Here is a tiny trained network, its code and every weight. The questions are about switching its units off for an input and a class, where a switched-off unit gives its printed mean instead of its output.

import numpy as np


def w(rows, s, z=0):
    codes = np.array(rows[::2]) - 128.0
    scale = np.full(codes.shape[1], s)
    scale[-1] = z or s
    return codes * scale


def norm(h):
    return h / np.sqrt((h * h).mean(-1, keepdims=True) + 1e-5)


def f(y):
    return np.maximum(y, 0)


def log_softmax(a):
    a = a - a.max(-1, keepdims=True)
    return a - np.log(np.exp(a).sum(-1, keepdims=True))


def net(x, mask):
    res = np.array(x, float).reshape(1, 3) / 4 @ E
    u = 0
    for l in range(3):
        y = f(norm(res) @ A[l][:, :-1].T + A[l][:, -1])
        res = res + np.where(mask[u : u + 9], y, B[l][:, -1]) @ B[l][:, :-1]
        u += 9
    return log_softmax(norm(res)[-1] @ U[:, :-1].T + U[:, -1])


A, B = {}, {}
E = w([
[114,167,85,111,205,112,36],'x0',
[189,169,200,133,152,65,134],'x1',
[182,178,85,254,101,116,18],'x2',
],0.0044)
A[0] = w([
[111,147,98,131,165,108,42,29],'0.n1',
[180,165,143,216,96,32,132,83],'0.n2',
[53,170,142,67,180,93,72,134],'0.n3',
[111,130,122,59,174,68,133,78],'0.n4',
[127,94,105,31,109,53,78,4],'0.n5',
[127,47,27,122,110,135,212,66],'0.n6',
[47,86,146,43,229,89,173,43],'0.n7',
[132,176,147,214,255,134,59,90],'0.n8',
[128,183,35,96,205,147,63,69],'0.n9',
],0.0052,0.0032)
B[0] = w([
[175,158,107,219,81,82,135,174],'0.n1',
[194,159,147,123,153,203,193,216],'0.n2',
[123,100,168,211,94,128,204,207],'0.n3',
[52,186,156,97,191,91,108,185],'0.n4',
[42,103,175,123,170,168,191,143],'0.n5',
[137,2,27,150,107,235,182,194],'0.n6',
[70,124,173,157,165,153,73,252],'0.n7',
[175,162,86,120,86,28,94,220],'0.n8',
[171,167,150,185,146,48,139,206],'0.n9',
],0.0054,0.0041)
A[1] = w([
[47,225,177,179,198,124,69,205],'1.n1',
[139,185,48,16,131,158,25,30],'1.n2',
[169,198,192,181,118,149,164,158],'1.n3',
[156,172,161,154,176,90,61,142],'1.n4',
[193,117,158,117,100,178,123,86],'1.n5',
[47,94,186,98,247,31,96,72],'1.n6',
[122,128,109,61,41,112,39,3],'1.n7',
[98,119,146,13,201,132,104,84],'1.n8',
[100,3,141,134,61,191,116,103],'1.n9',
],0.0056,0.0041)
B[1] = w([
[63,142,187,55,204,178,191,254],'1.n1',
[206,79,206,193,221,192,138,128],'1.n2',
[87,90,164,100,102,206,19,247],'1.n3',
[63,124,81,88,180,111,186,214],'1.n4',
[104,59,215,192,128,218,159,158],'1.n5',
[2,51,233,152,142,192,233,225],'1.n6',
[52,186,218,232,70,147,217,128],'1.n7',
[54,219,209,124,128,63,102,180],'1.n8',
[162,134,28,113,85,83,114,222],'1.n9',
],0.0052,0.0046)
A[2] = w([
[136,78,157,47,106,252,235,243],'2.n1',
[1,70,51,144,59,155,182,29],'2.n2',
[102,202,95,106,29,63,132,205],'2.n3',
[153,130,104,170,147,214,190,230],'2.n4',
[128,55,55,130,59,106,192,92],'2.n5',
[156,130,50,133,111,165,52,211],'2.n6',
[176,184,239,16,157,90,153,207],'2.n7',
[141,83,240,204,186,139,122,254],'2.n8',
[129,131,154,25,126,124,47,123],'2.n9',
],0.0056,0.0019)
B[2] = w([
[156,174,93,170,154,74,99,254],'2.n1',
[185,107,131,86,83,112,169,198],'2.n2',
[116,119,62,170,162,77,97,154],'2.n3',
[153,129,164,98,89,105,107,184],'2.n4',
[156,2,63,104,70,112,180,177],'2.n5',
[99,150,165,113,152,93,171,176],'2.n6',
[108,111,65,110,137,145,101,196],'2.n7',
[124,121,155,140,85,187,159,209],'2.n8',
[110,141,117,67,154,103,150,136],'2.n9',
],0.0086,0.008)
U = w([
[2,97,238,64,209,185,217,229],'0',
[191,8,46,71,54,82,214,232],'1',
[164,176,111,8,234,209,54,11],'2',
[145,220,81,194,214,51,64,253],'3',
[192,177,246,191,67,230,88,203],'4',
[136,30,134,77,187,176,17,3],'5',
],0.0071,0.0041)

Each question gives the input, the list of numbers given to net, and the class t.
The units are the neurons (one row each of A and B). Each row of codes is followed by its name. A weight is (code - 128) times the scale printed after its matrix; where a second scale follows, it is the last column's (A, B and U).
mask holds one flag per neuron, layer by layer. A switched-off neuron (its flag False) gives its mean, the last column of its row in B, instead of its output. The means were averaged over made-up inputs and are rounded, as every weight is.
A unit's drop is (log p(t) with every unit on - log p(t) with that unit switched off) / (log p(t) with every unit on - log p(t) with every unit switched off).
The circuit of an input: a set's keep is (log p(t) with only the set's units on - log p(t) with every unit switched off) / (log p(t) with every unit on - log p(t) with every unit switched off). Starting from the 12 units with the biggest drops (on a tie, the unit counted first), units are removed one at a time, each time the one whose removal leaves the highest keep (on an exact tie, the one counted first), for as long as the keep stays at least 0.8.
units of the circuit, in order: the units of the circuit, biggest drop first
unit that matters most: the unit with the biggest drop
k most important neurons: the k neurons with the biggest drops, biggest first
top k neurons in layer l: the k neurons of layer l with the biggest drops, biggest first
drop of u: that unit's drop, to one decimal
input [6,-8,-1], class 1: units of the circuit, in order -> 2.n2
input [-8,8,-4], class 4: 2 most important neurons -> 2.n5, 0.n6
input [-5,2,-8], class 1: units of the circuit, in order -> 1.n1, 2.n1
input [-1,6,8], class 4: 3 most important neurons -> 0.n2, 2.n1, 1.n9
input [-2,-5,7], class 3: 3 most important neurons -> 1.n6, 0.n7, 0.n6
input [0,7,5], class 2: top 2 neurons in layer 2 -> 2.n7, 2.n1
input [-8,0,4], class 4: 3 most important neurons -> 0.n2, 1.n3, 0.n6
input [4,-6,1], class 3: top 2 neurons in layer 1 -> 1.n6, 1.n9
input [4,-3,0], class 3: 2 most important neurons -> 0.n1, 1.n6
input [0,0,3], class 3: 3 most important neurons -> 0.n8, 1.n6, 0.n7
input [2,5,0], class 2: top 2 neurons in layer 0 -> 0.n2, 0.n7
input [-5,-2,6], class 4: top 2 neurons in layer 0 -> 0.n6, 0.n2
input [0,4,2], class 2: top 3 neurons in layer 0 -> 0.n6, 0.n3, 0.n8
input [3,-3,1], class 3: units of the circuit, in order -> 0.n9
input [-1,8,5], class 4: top 2 neurons in layer 0 -> 0.n2, 0.n4
input [7,-3,-1], class 0: 2 most important neurons -> 2.n1, 1.n1
input [-2,-3,5], class 4: 2 most important neurons -> 0.n6, 0.n2
input [-7,8,-2], class 4: drop of 2.n1 -> 0.1
input [0,-3,-5], class 1: drop of 0.n6 -> 3.3
input [-4,6,-2], class 4: unit that matters most -> 2.n8
input [0,5,0], class 2: drop of 0.n6 -> 0.3
